Here is a tiny trained network, its code and every weight. The questions are about switching its units off for an input and a target symbol, where a switched-off unit gives its printed mean instead of its output.

import numpy as np


def w(rows, s, z=0):
    codes = np.array(rows[::2]) - 128.0
    scale = np.full(codes.shape[1], s)
    scale[-1] = z or s
    return codes * scale


def norm(h):
    return h / np.sqrt((h * h).mean(-1, keepdims=True) + 1e-5)


def f(y):
    return y / 2 * (1 + np.tanh(0.7978845608 * (y + 0.044715 * y**3)))


def softmax(a):
    e = np.exp(a - a.max(-1, keepdims=True))
    return e / e.sum(-1, keepdims=True)


def log_softmax(a):
    a = a - a.max(-1, keepdims=True)
    return a - np.log(np.exp(a).sum(-1, keepdims=True))


def net(x, mask):
    ids = ['ΔΛΞΣΩαβγεηθμπτφψ'.index(c) for c in x.split()]
    T = len(ids)
    res = E[ids] + P[:T]
    u = 0
    for l in range(2):
        q, k, v = (norm(res) @ M[l].T for M in (Q, K, V))
        z = softmax(np.where(np.tri(T) > 0, q @ k.T / 4**0.5, -1e9)) @ v
        res = res + np.where(mask[u], z, O[l][:, -1]) @ O[l][:, :-1]
        u += 1
        y = f(norm(res) @ A[l][:, :-1].T + A[l][:, -1])
        res = res + np.where(mask[u : u + 4], y, B[l][:, -1]) @ B[l][:, :-1]
        u += 4
    return log_softmax(norm(res)[-1] @ U[:, :-1].T + U[:, -1])


Q, K, V, O, A, B = {}, {}, {}, {}, {}, {}
E = w([
[127,189,70,115,150,111,127,75,92,180],'Δ',
[76,105,98,179,169,181,102,95,65,116],'Λ',
[61,117,117,143,152,142,118,105,120,130],'Ξ',
[154,165,72,180,147,149,135,80,75,171],'Σ',
[120,133,107,89,97,202,107,10,151,130],'Ω',
[163,202,121,37,102,110,114,138,124,84],'α',
[65,106,102,45,107,152,130,81,148,75],'β',
[174,183,216,87,95,155,78,160,166,104],'γ',
[128,110,72,74,103,212,174,62,91,33],'ε',
[253,176,87,68,104,157,89,92,51,160],'η',
[38,135,132,98,203,107,33,171,157,172],'θ',
[102,78,145,89,121,179,7,146,125,91],'μ',
[152,200,89,122,111,117,172,108,184,159],'π',
[127,132,156,178,134,176,180,174,173,112],'τ',
[142,109,123,150,138,164,133,204,77,81],'φ',
[106,150,97,129,119,103,163,165,120,99],'ψ',
],0.016)
P = w([
[55,140,155,147,153,94,238,98,147,95],'0',
[110,148,48,79,193,241,126,141,163,165],'1',
[141,134,47,86,154,246,79,119,170,175],'2',
[170,68,55,101,207,144,126,155,243,94],'3',
[160,90,37,155,152,159,58,93,238,72],'4',
[141,118,39,167,28,216,43,138,191,151],'5',
[162,120,32,199,37,165,17,113,194,136],'6',
[212,39,41,180,84,109,45,114,254,98],'7',
],0.0077)
Q[0] = w([
[116,181,78,198,41,193,107,163,134,143],'L0H1',
[143,84,214,161,140,32,188,121,61,150],'L0H1',
[248,102,70,169,238,155,88,102,252,60],'L0H1',
[134,161,142,79,195,212,196,202,143,138],'L0H1',
],0.011)
K[0] = w([
[182,39,94,146,65,68,131,123,190,28],'L0H1',
[75,154,182,70,189,164,113,65,81,168],'L0H1',
[149,114,37,103,2,206,111,202,169,149],'L0H1',
[35,170,112,97,207,106,194,212,116,94],'L0H1',
],0.01)
V[0] = w([
[133,200,111,47,48,89,148,121,236,122],'L0H1',
[64,99,52,84,115,65,112,139,61,99],'L0H1',
[133,164,75,194,125,163,203,186,192,119],'L0H1',
[152,130,162,119,93,173,131,198,61,1],'L0H1',
],0.0091)
O[0] = w([
[138,100,138,65,168,186,111,152,10,123,181],'L0H1',
[87,45,85,83,196,55,134,213,129,158,160],'L0H1',
[173,109,105,148,135,195,174,177,164,185,250],'L0H1',
[217,105,167,71,162,109,135,108,196,58,132],'L0H1',
],0.013,0.011)
A[0] = w([
[95,26,163,140,166,149,235,177,10,217,100],'L0N1',
[124,80,141,208,135,185,52,225,143,28,133],'L0N2',
[150,97,18,105,148,150,124,176,160,158,107],'L0N3',
[81,178,24,154,48,7,51,254,185,84,254],'L0N4',
],0.0065,0.0061)
B[0] = w([
[147,218,191,46,49,132,45,218,226,90,237],'L0N1',
[213,245,84,92,66,115,131,21,116,254,159],'L0N2',
[81,46,100,179,98,46,127,94,200,103,255],'L0N3',
[168,158,197,174,194,205,31,156,140,185,187],'L0N4',
],0.0085,0.0082)
Q[1] = w([
[113,154,160,96,53,110,177,141,105,99],'L1H1',
[229,155,26,135,134,238,72,180,217,218],'L1H1',
[215,76,104,81,90,162,44,131,131,156],'L1H1',
[2,178,206,133,89,69,173,159,80,108],'L1H1',
],0.0099)
K[1] = w([
[129,160,55,84,245,141,94,117,119,142],'L1H1',
[7,122,225,135,56,58,197,124,117,53],'L1H1',
[105,194,225,171,184,20,254,153,91,152],'L1H1',
[179,115,52,114,245,190,86,86,185,144],'L1H1',
],0.0088)
V[1] = w([
[128,101,113,124,155,78,190,213,112,208],'L1H1',
[107,86,181,51,177,56,87,178,110,105],'L1H1',
[110,55,197,193,124,127,100,118,220,99],'L1H1',
[247,168,180,122,113,102,155,141,136,117],'L1H1',
],0.012)
O[1] = w([
[193,126,106,196,253,159,127,118,97,132,242],'L1H1',
[120,38,112,180,117,124,103,118,87,78,44],'L1H1',
[122,205,47,78,104,107,56,86,158,58,158],'L1H1',
[238,181,106,146,87,34,132,190,57,131,3],'L1H1',
],0.012,0.0058)
A[1] = w([
[138,122,74,136,86,189,93,108,111,187,229],'L1N1',
[86,64,189,150,176,176,122,117,139,143,2],'L1N2',
[120,49,252,157,127,127,155,136,111,177,178],'L1N3',
[98,204,120,48,125,111,172,104,170,177,86],'L1N4',
],0.014,0.0017)
B[1] = w([
[112,91,146,82,121,54,159,178,141,177,243],'L1N1',
[166,140,202,116,73,131,129,134,121,56,223],'L1N2',
[97,194,77,122,184,6,105,62,103,154,191],'L1N3',
[180,38,117,167,58,120,128,64,56,121,255],'L1N4',
],0.016,0.0097)
U = w([
[106,234,133,88,220,107,161,174,129,179,137],'Δ',
[62,194,72,106,194,166,107,122,200,128,107],'Λ',
[93,101,180,151,111,213,69,166,165,114,90],'Ξ',
[70,154,68,221,126,68,143,125,162,203,101],'Σ',
[50,90,150,116,83,93,174,97,94,142,147],'Ω',
[168,129,93,150,203,164,99,173,61,114,139],'α',
[77,118,104,141,73,117,70,141,123,77,177],'β',
[207,208,159,133,97,128,152,129,64,102,108],'γ',
[130,56,99,141,130,81,179,67,102,65,34],'ε',
[144,112,117,148,135,59,139,105,39,122,1],'η',
[99,117,204,136,209,157,116,133,139,156,215],'θ',
[143,170,111,130,133,96,9,58,128,117,119],'μ',
[119,170,175,112,77,174,155,240,44,139,183],'π',
[179,130,129,133,113,200,156,98,147,195,153],'τ',
[200,210,122,141,138,65,143,120,229,86,46],'φ',
[160,55,108,64,158,77,157,215,187,148,151],'ψ',
],0.012,0.0051)

Each question gives the input, a string of symbols that net reads in full, and the target symbol t.
The units are the heads (4 rows each of Q, K, V and O) and the neurons (one row each of A and B). Each row of codes is followed by its name. A weight is (code - 128) times the scale printed after its matrix; where a second scale follows, it is the last column's (O, A, B and U).
mask holds one flag per unit, layer by layer, with each layer's heads first. A switched-off unit (its flag False) gives its mean, the last column of its rows in O or B, instead of its output. The means were averaged over made-up inputs and are rounded, as every weight is.
A unit's drop is (log p(t) with every unit on - log p(t) with that unit switched off) / (log p(t) with every unit on - log p(t) with every unit switched off).
The circuit of an input: a set's keep is (log p(t) with only the set's units on - log p(t) with every unit switched off) / (log p(t) with every unit on - log p(t) with every unit switched off). Starting from all 10 units, units are removed one at a time, each time the one whose removal leaves the highest keep (on an exact tie, the one counted first), for as long as the keep stays at least 0.8.
circuit, biggest first: the units of the circuit, biggest drop first
most important unit: the unit with the biggest drop
k most important neurons: the k neurons with the biggest drops, biggest first
k most important neurons of layer l: the k neurons of layer l with the biggest drops, biggest first
input Σ Σ ψ Ξ ψ η μ, target τ: 2 most important neurons of layer 1 => (L1N4; L1N3)
input θ Ξ Σ ε Δ γ Δ, target Ξ: circuit, biggest first => (L1H1; L0H1)
input Σ Σ γ μ Ω Σ Ω, target Ω: 3 most important neurons => (L0N4; L1N1; L1N4)
input Ω Ξ π Ω Σ ψ, target Ω: 2 most important neurons => (L0N4; L1N3)
input Δ Λ μ, target μ: 3 most important neurons of layer 1 => (L1N3; L1N2; L1N1)
input Σ θ Σ Δ Δ, target Σ: circuit, biggest first => (L0H1)
input Δ μ Δ ε β Ω Ω μ, target θ: 2 most important neurons of layer 1 => (L1N4; L1N1)
input μ Σ Σ ε Σ Ω ψ Σ, target β: 2 most important neurons => (L0N1; L0N4)
input Σ Ω ψ μ μ Ξ Σ, target μ: 2 most important neurons of layer 0 => (L0N2; L0N4)
input μ μ μ Σ Δ γ Ξ Σ, target β: circuit, biggest first => (L1H1; L0H1)
input Σ μ Δ Ω Δ, target Ω: circuit, biggest first => (L0H1; L1N1)
input Σ Δ η Δ, target τ: 3 most important neurons => (L1N4; L0N3; L1N3)
input Σ μ ψ π, target τ: circuit, biggest first => (L0H1; L1H1; L1N4)
input π ψ α μ, target Δ: circuit, biggest first => (L1H1; L1N3; L0H1)
input Σ Σ τ α ψ Σ Δ Δ, target τ: 3 most important neurons => (L1N4; L1N3; L0N1)
input ψ Ω Σ μ, target α: circuit, biggest first => (L1H1)
input Δ ε γ Ω Ω Σ φ φ, target φ: 3 most important neurons => (L1N3; L1N2; L1N4)
input ψ α τ Σ ε, target α: 3 most important neurons => (L1N4; L1N2; L0N3)
input ψ Σ ε τ, target τ: 2 most important neurons => (L1N3; L0N2)
input π Δ ψ Σ Σ, target Δ: most important unit => L1H1
input Ω ψ Σ Λ Δ ε ψ, target Ω: circuit, biggest first => (L1H1; L0H1; L1N3)
input Δ ε θ Σ Σ β Δ, target θ: 2 most important neurons of layer 1 => (L1N4; L1N2)
input ψ φ Σ, target α: 2 most important neurons of layer 1 => (L1N1; L1N4)
input Σ Σ θ, target τ: circuit, biggest first => (L0H1; L1H1; L1N4; L1N3)
input Σ ψ μ Σ Σ μ Δ Σ, target μ: 2 most important neurons of layer 1 => (L1N4; L1N1)
input Ξ Ω α π Σ γ ε, target Λ: 3 most important neurons => (L1N4; L0N4; L1N2)
input Δ Σ π Ω Λ ψ β, target θ: most important unit => L0H1
input Σ Σ ψ, target τ: 3 most important neurons of layer 1 => (L1N4; L1N1; L1N3)
